Below are the code and all the weights of a small trained network. Each question names an input and a class and asks about switching units off, where a switched-off unit gives its printed mean instead of its output.

import numpy as np


def w(rows, s, z=0):
    codes = np.array(rows[::2]) - 128.0
    scale = np.full(codes.shape[1], s)
    scale[-1] = z or s
    return codes * scale


def f(y):
    return np.maximum(y, 0)


def log_softmax(a):
    a = a - a.max(-1, keepdims=True)
    return a - np.log(np.exp(a).sum(-1, keepdims=True))


def net(x, mask):
    res = np.array(x, float).reshape(1, 7) / 4 @ E
    y = f(res @ A[0][:, :-1].T + A[0][:, -1])
    res = res + np.where(mask, y, B[0][:, -1]) @ B[0][:, :-1]
    return log_softmax(res[-1] @ U[:, :-1].T + U[:, -1])


A, B = {}, {}
E = w([
[160,199,89,135,124,184],'x0',
[104,202,152,197,155,145],'x1',
[179,58,140,149,117,205],'x2',
[151,152,254,54,138,93],'x3',
[187,134,78,99,64,44],'x4',
[152,110,161,81,51,142],'x5',
[112,99,136,26,195,162],'x6',
],0.0099)
A[0] = w([
[70,167,143,76,116,128,154],'N1',
[107,185,133,205,251,90,124],'N2',
[100,38,171,174,93,85,196],'N3',
[138,170,160,52,124,161,145],'N4',
[152,131,176,43,163,118,127],'N5',
[128,98,121,152,97,75,173],'N6',
[144,88,168,89,214,107,254],'N7',
[64,135,60,182,130,89,142],'N8',
[169,131,107,111,138,47,159],'N9',
[155,107,141,73,112,78,142],'N10',
[161,197,68,214,105,203,208],'N11',
[110,155,147,54,121,175,150],'N12',
[170,95,150,129,31,95,143],'N13',
[107,103,84,119,107,89,193],'N14',
[86,132,63,150,61,28,221],'N15',
[132,151,205,112,52,123,118],'N16',
[205,175,113,77,96,224,222],'N17',
[109,145,173,67,149,116,109],'N18',
[81,129,25,140,181,72,148],'N19',
[116,131,50,50,101,72,141],'N20',
[144,70,133,135,161,134,109],'N21',
[158,45,144,111,102,156,173],'N22',
[79,131,142,198,122,128,200],'N23',
[132,85,107,127,124,239,182],'N24',
],0.011,0.005)
B[0] = w([
[160,102,128,165,146,66,160],'N1',
[78,236,178,250,186,166,208],'N2',
[123,167,180,46,124,185,200],'N3',
[104,93,161,136,169,71,179],'N4',
[138,33,206,102,199,77,193],'N5',
[204,172,128,123,91,163,180],'N6',
[146,94,241,144,191,203,212],'N7',
[223,195,80,137,197,99,203],'N8',
[164,148,170,71,129,145,181],'N9',
[166,107,187,87,146,109,185],'N10',
[31,143,71,175,70,66,254],'N11',
[119,61,110,185,218,56,175],'N12',
[110,135,184,38,61,126,207],'N13',
[223,125,88,103,102,127,182],'N14',
[182,211,94,96,93,102,233],'N15',
[86,148,178,118,124,84,185],'N16',
[91,40,140,177,79,21,218],'N17',
[108,45,130,139,202,79,172],'N18',
[220,161,50,135,161,146,207],'N19',
[163,93,113,97,124,124,196],'N20',
[124,151,128,79,123,254,161],'N21',
[92,93,145,114,99,223,206],'N22',
[95,228,133,173,72,180,192],'N23',
[68,72,76,163,100,171,217],'N24',
],0.0067,0.013)
U = w([
[59,86,57,192,77,119,123],'0',
[94,83,173,133,155,254,201],'1',
[75,218,148,214,195,171,92],'2',
[204,183,2,160,175,103,93],'3',
[173,114,163,68,52,148,4],'4',
[127,69,191,155,232,63,129],'5',
[84,200,200,136,25,140,207],'6',
],0.0098,0.0029)

Each question gives the input, the list of numbers given to net, and the class t.
The units are the neurons (one row each of A and B). Each row of codes is followed by its name. A weight is (code - 128) times the scale printed after its matrix; where a second scale follows, it is the last column's (A, B and U).
mask holds one flag per neuron, in row order. A switched-off neuron (its flag False) gives its mean, the last column of its row in B, instead of its output. The means were averaged over made-up inputs and are rounded, as every weight is.
A unit's drop is (log p(t) with every unit on - log p(t) with that unit switched off) / (log p(t) with every unit on - log p(t) with every unit switched off).
The circuit of an input: a set's keep is (log p(t) with only the set's units on - log p(t) with every unit switched off) / (log p(t) with every unit on - log p(t) with every unit switched off). Starting from the 12 units with the biggest drops (on a tie, the unit counted first), units are removed one at a time, each time the one whose removal leaves the highest keep (on an exact tie, the one counted first), for as long as the keep stays at least 0.8.
units of the circuit, in order: the units of the circuit, biggest drop first
unit that matters most: the unit with the biggest drop
top k neurons: the k neurons with the biggest drops, biggest first
drop when u is switched off: that unit's drop, to one decimal
input [5,0,5,-6,0,-6,7], class 0: units of the circuit, in order	[N24; N11]
input [-4,-8,-6,-4,-6,7,7], class 5: unit that matters most	N12
input [-6,4,-5,-2,-2,5,1], class 2: units of the circuit, in order	[N13; N17]
input [-7,-7,1,-7,-5,-2,-2], class 1: top 4 neurons	[N3; N22; N21; N11]
input [-4,-2,3,3,-5,7,-4], class 1: units of the circuit, in order	[N15; N22]
input [-8,-7,7,-7,-1,-8,-1], class 1: top 3 neurons	[N22; N3; N21]
input [-1,5,-2,2,7,-2,-7], class 3: top 4 neurons	[N8; N15; N22; N7]
input [-5,-2,0,4,2,2,-1], class 4: top 3 neurons	[N13; N2; N3]
input [-6,-2,6,2,-3,7,-3], class 1: top 2 neurons	[N22; N15]
input [-6,-3,5,-6,5,-5,6], class 1: top 4 neurons	[N22; N21; N7; N11]
input [-6,4,3,-8,2,-4,7], class 3: top 2 neurons	[N19; N8]
input [4,6,-7,7,2,0,-6], class 2: drop when N3 is switched off	0.1
input [5,-6,-2,-6,-5,1,-1], class 0: drop when N11 is switched off	0.4
input [-4,8,-7,-3,8,4,-6], class 3: units of the circuit, in order	[N8]
input [-8,-3,0,2,4,8,7], class 5: drop when N5 is switched off	0.2
